Below is a small trained network, with its code and all its weights. Each question gives an input and a class and asks what happens when units are switched off, that is, made to give their printed mean instead of their output.

import numpy as np


def w(rows, s, z=0):
    codes = np.array(rows[::2]) - 128.0
    scale = np.full(codes.shape[1], s)
    scale[-1] = z or s
    return codes * scale


def f(y):
    return np.maximum(y, 0)


def log_softmax(a):
    a = a - a.max(-1, keepdims=True)
    return a - np.log(np.exp(a).sum(-1, keepdims=True))


def net(x, mask):
    res = np.array(x, float).reshape(1, 8) / 4 @ E
    y = f(res @ A[0][:, :-1].T + A[0][:, -1])
    res = res + np.where(mask, y, B[0][:, -1]) @ B[0][:, :-1]
    return log_softmax(res[-1] @ U[:, :-1].T + U[:, -1])


A, B = {}, {}
E = w([
[142,171,144,135,236],'x0',
[115,140,148,130,106],'x1',
[4,125,82,162,191],'x2',
[135,212,49,72,56],'x3',
[139,117,116,124,140],'x4',
[113,140,149,131,110],'x5',
[118,143,145,126,118],'x6',
[184,159,79,254,108],'x7',
],0.0095)
A[0] = w([
[97,58,126,163,71,255],'N0',
[202,223,97,155,181,98],'N1',
[184,91,89,227,88,70],'N2',
[130,140,99,248,102,25],'N3',
[164,70,142,140,166,115],'N4',
[185,156,126,169,126,49],'N5',
[132,205,113,112,134,203],'N6',
[224,77,176,76,95,3],'N7',
[48,157,115,119,142,132],'N8',
[116,39,129,39,135,23],'N9',
[131,154,90,187,94,124],'N10',
[50,125,96,146,145,75],'N11',
[104,80,153,157,169,96],'N12',
[122,87,109,122,77,234],'N13',
[125,45,211,194,145,108],'N14',
[91,103,149,36,126,101],'N15',
[132,196,195,137,189,248],'N16',
[42,89,57,163,146,64],'N17',
[137,69,197,161,149,12],'N18',
[147,82,83,130,163,98],'N19',
],0.012,0.0066)
B[0] = w([
[179,31,119,232,172,250],'N0',
[93,83,147,137,81,210],'N1',
[73,186,152,114,205,225],'N2',
[77,192,136,42,236,208],'N3',
[146,118,79,138,71,193],'N4',
[96,161,211,78,119,170],'N5',
[136,51,65,113,82,208],'N6',
[186,209,192,125,114,212],'N7',
[187,134,136,142,100,205],'N8',
[73,179,166,143,218,195],'N9',
[85,102,134,69,161,202],'N10',
[214,165,171,78,65,196],'N11',
[170,154,104,95,77,200],'N12',
[142,41,95,193,161,228],'N13',
[94,160,2,58,45,248],'N14',
[36,180,104,174,198,213],'N15',
[177,38,99,236,194,254],'N16',
[217,191,255,111,43,219],'N17',
[120,192,95,46,105,188],'N18',
[120,107,123,154,122,154],'N19',
],0.0071,0.0093)
U = w([
[198,183,252,75,71,40],'0',
[11,158,174,83,178,31],'1',
[119,80,121,128,115,255],'2',
[98,124,44,49,46,84],'3',
[129,83,140,133,133,214],'4',
[132,79,144,119,125,198],'5',
[139,38,143,166,152,55],'6',
[130,84,142,124,128,154],'7',
],0.011,0.0072)

Each question gives the input, the list of numbers given to net, and the class t.
The units are the neurons (one row each of A and B). Each row of codes is followed by its name. A weight is (code - 128) times the scale printed after its matrix; where a second scale follows, it is the last column's (A, B and U).
mask holds one flag per neuron, in row order. A switched-off neuron (its flag False) gives its mean, the last column of its row in B, instead of its output. The means were averaged over made-up inputs and are rounded, as every weight is.
A unit's drop is (log p(t) with every unit on - log p(t) with that unit switched off) / (log p(t) with every unit on - log p(t) with every unit switched off).
The circuit of an input: a set's keep is (log p(t) with only the set's units on - log p(t) with every unit switched off) / (log p(t) with every unit on - log p(t) with every unit switched off). Starting from the 12 units with the biggest drops (on a tie, the unit counted first), units are removed one at a time, each time the one whose removal leaves the highest keep (on an exact tie, the one counted first), for as long as the keep stays at least 0.8.
circuit, biggest first: the units of the circuit, biggest drop first
k most important neurons: the k neurons with the biggest drops, biggest first
drop when u is switched off: that unit's drop, to one decimal
input [-8,2,-7,-8,0,3,7,-3], class 3: 3 most important neurons : [N14 N18 N17]
input [-8,-2,-6,2,1,1,-3,7], class 6: 3 most important neurons : [N0 N13 N17]
input [-2,6,8,4,-3,4,-2,-6], class 0: 3 most important neurons : [N17 N11 N8]
input [8,4,3,4,2,8,-1,-7], class 4: circuit, biggest first : [N16]
input [-7,7,-3,0,-8,7,7,-8], class 1: 2 most important neurons : [N15 N9]
input [7,5,7,-4,5,-1,1,7], class 0: circuit, biggest first : [N17 N11]
input [-3,-5,2,4,7,6,-6,8], class 1: circuit, biggest first : [N3 N2]
input [-8,-1,2,2,4,1,3,3], class 6: circuit, biggest first : [N0 N13]
input [3,-6,5,-8,-1,-4,-3,-2], class 3: circuit, biggest first : [N14 N12]
input [-7,3,5,1,-2,-6,-3,-8], class 1: 3 most important neurons : [N15 N9 N16]
input [0,6,6,6,3,-2,-6,2], class 0: 2 most important neurons : [N17 N14]
input [-1,3,-5,-7,3,-3,2,-6], class 3: 3 most important neurons : [N14 N18 N4]
input [-5,-5,8,-3,8,5,-8,3], class 0: 3 most important neurons : [N17 N11 N16]
input [-4,6,-4,-7,-5,-5,4,-8], class 1: circuit, biggest first : [N9]
input [-8,4,8,7,2,6,-8,-1], class 0: drop when N17 is switched off : 0.8
input [8,7,-3,-4,8,-3,-5,8], class 1: drop when N2 is switched off : 0.4
input [8,8,-2,-1,-6,0,6,0], class 6: drop when N16 is switched off : 0.6
